Here is a tiny trained network, its code and every weight. The questions are about switching its units off for an input and a class, where a switched-off unit gives its printed mean instead of its output.

import numpy as np


def w(rows, s, z=0):
    codes = np.array(rows[::2]) - 128.0
    scale = np.full(codes.shape[1], s)
    scale[-1] = z or s
    return codes * scale


def f(y):
    return y / 2 * (1 + np.tanh(0.7978845608 * (y + 0.044715 * y**3)))


def log_softmax(a):
    a = a - a.max(-1, keepdims=True)
    return a - np.log(np.exp(a).sum(-1, keepdims=True))


def net(x, mask):
    res = np.array(x, float).reshape(1, 6) / 4 @ E
    y = f(res @ A[0][:, :-1].T + A[0][:, -1])
    res = res + np.where(mask, y, B[0][:, -1]) @ B[0][:, :-1]
    return log_softmax(res[-1] @ U[:, :-1].T + U[:, -1])


A, B = {}, {}
E = w([
[198,192,144],'x0',
[127,128,129],'x1',
[4,214,250],'x2',
[128,128,127],'x3',
[127,129,128],'x4',
[99,209,1],'x5',
],0.0088)
A[0] = w([
[100,183,44,189],'N1',
[144,133,117,112],'N2',
[179,176,144,180],'N3',
[59,254,46,109],'N4',
[157,58,127,172],'N5',
[154,108,129,152],'N6',
[76,116,97,110],'N7',
[161,58,141,164],'N8',
[85,123,159,105],'N9',
[154,134,174,122],'N10',
[140,104,132,153],'N11',
[156,154,135,174],'N12',
[49,57,101,254],'N13',
[101,178,164,138],'N14',
[154,147,135,174],'N15',
[59,175,195,167],'N16',
[74,144,132,118],'N17',
[125,106,135,93],'N18',
[147,99,203,88],'N19',
[130,163,65,170],'N20',
[49,228,146,122],'N21',
[108,149,55,115],'N22',
[221,206,159,164],'N23',
[75,122,59,88],'N24',
[126,168,154,107],'N25',
[125,160,161,69],'N26',
[147,104,125,100],'N27',
[99,67,143,179],'N28',
[168,204,109,87],'N29',
[101,151,138,149],'N30',
[55,111,143,119],'N31',
],0.016,0.0063)
B[0] = w([
[138,178,52,225],'N1',
[139,122,117,132],'N2',
[174,118,141,166],'N3',
[149,255,192,253],'N4',
[138,139,180,187],'N5',
[137,123,143,150],'N6',
[122,143,131,151],'N7',
[140,150,179,186],'N8',
[110,108,102,165],'N9',
[130,103,115,153],'N10',
[129,129,139,144],'N11',
[150,123,136,149],'N12',
[70,161,116,212],'N13',
[67,84,148,191],'N14',
[147,123,136,146],'N15',
[33,60,93,247],'N16',
[77,122,129,169],'N17',
[139,134,126,128],'N18',
[144,127,66,179],'N19',
[144,138,69,193],'N20',
[47,153,224,241],'N21',
[137,138,63,184],'N22',
[195,73,138,190],'N23',
[109,166,101,171],'N24',
[101,100,152,154],'N25',
[121,91,145,148],'N26',
[122,119,140,138],'N27',
[158,159,151,173],'N28',
[201,153,134,164],'N29',
[93,122,136,161],'N30',
[104,107,116,177],'N31',
],0.039,0.014)
U = w([
[100,204,246,237],'0',
[173,85,221,110],'1',
[108,177,27,133],'2',
[180,175,67,82],'3',
[48,97,96,164],'4',
[103,1,190,105],'5',
[60,203,173,2],'6',
],0.0079,0.0074)

Each question gives the input, the list of numbers given to net, and the class t.
The units are the neurons (one row each of A and B). Each row of codes is followed by its name. A weight is (code - 128) times the scale printed after its matrix; where a second scale follows, it is the last column's (A, B and U).
mask holds one flag per neuron, in row order. A switched-off neuron (its flag False) gives its mean, the last column of its row in B, instead of its output. The means were averaged over made-up inputs and are rounded, as every weight is.
A unit's drop is (log p(t) with every unit on - log p(t) with that unit switched off) / (log p(t) with every unit on - log p(t) with every unit switched off).
The circuit of an input: a set's keep is (log p(t) with only the set's units on - log p(t) with every unit switched off) / (log p(t) with every unit on - log p(t) with every unit switched off). Starting from the 12 units with the biggest drops (on a tie, the unit counted first), units are removed one at a time, each time the one whose removal leaves the highest keep (on an exact tie, the one counted first), for as long as the keep stays at least 0.8.
circuit, biggest first: the units of the circuit, biggest drop first
most important unit: the unit with the biggest drop
k most important neurons: the k neurons with the biggest drops, biggest first
drop of u: that unit's drop, to one decimal
input [1,5,-1,1,1,-6], class 1: circuit, biggest first => N4, N21, N1, N16
input [7,-4,0,0,-2,8], class 3: most important unit => N1
input [2,8,1,-7,8,-4], class 5: circuit, biggest first => N4, N1
input [0,1,4,1,0,-8], class 4: 2 most important neurons => N19, N23
input [-1,8,-6,-7,-3,1], class 2: 3 most important neurons => N21, N4, N23
input [1,8,0,-7,1,6], class 3: 2 most important neurons => N1, N16
input [8,7,-6,-2,7,1], class 3: 2 most important neurons => N21, N20
input [-5,-2,-8,3,1,0], class 0: 3 most important neurons => N5, N8, N16
input [2,1,-8,8,-6,0], class 1: 2 most important neurons => N4, N5
input [-1,-5,6,1,8,-1], class 4: 2 most important neurons => N16, N23
input [-8,-8,7,-1,-4,-1], class 4: drop of N23 => 0.0
input [4,-1,3,-7,-6,8], class 0: drop of N4 => 3.7
input [-5,8,-3,-4,0,3], class 2: drop of N14 => 0.0
input [2,8,-2,4,-8,6], class 3: most important unit => N16
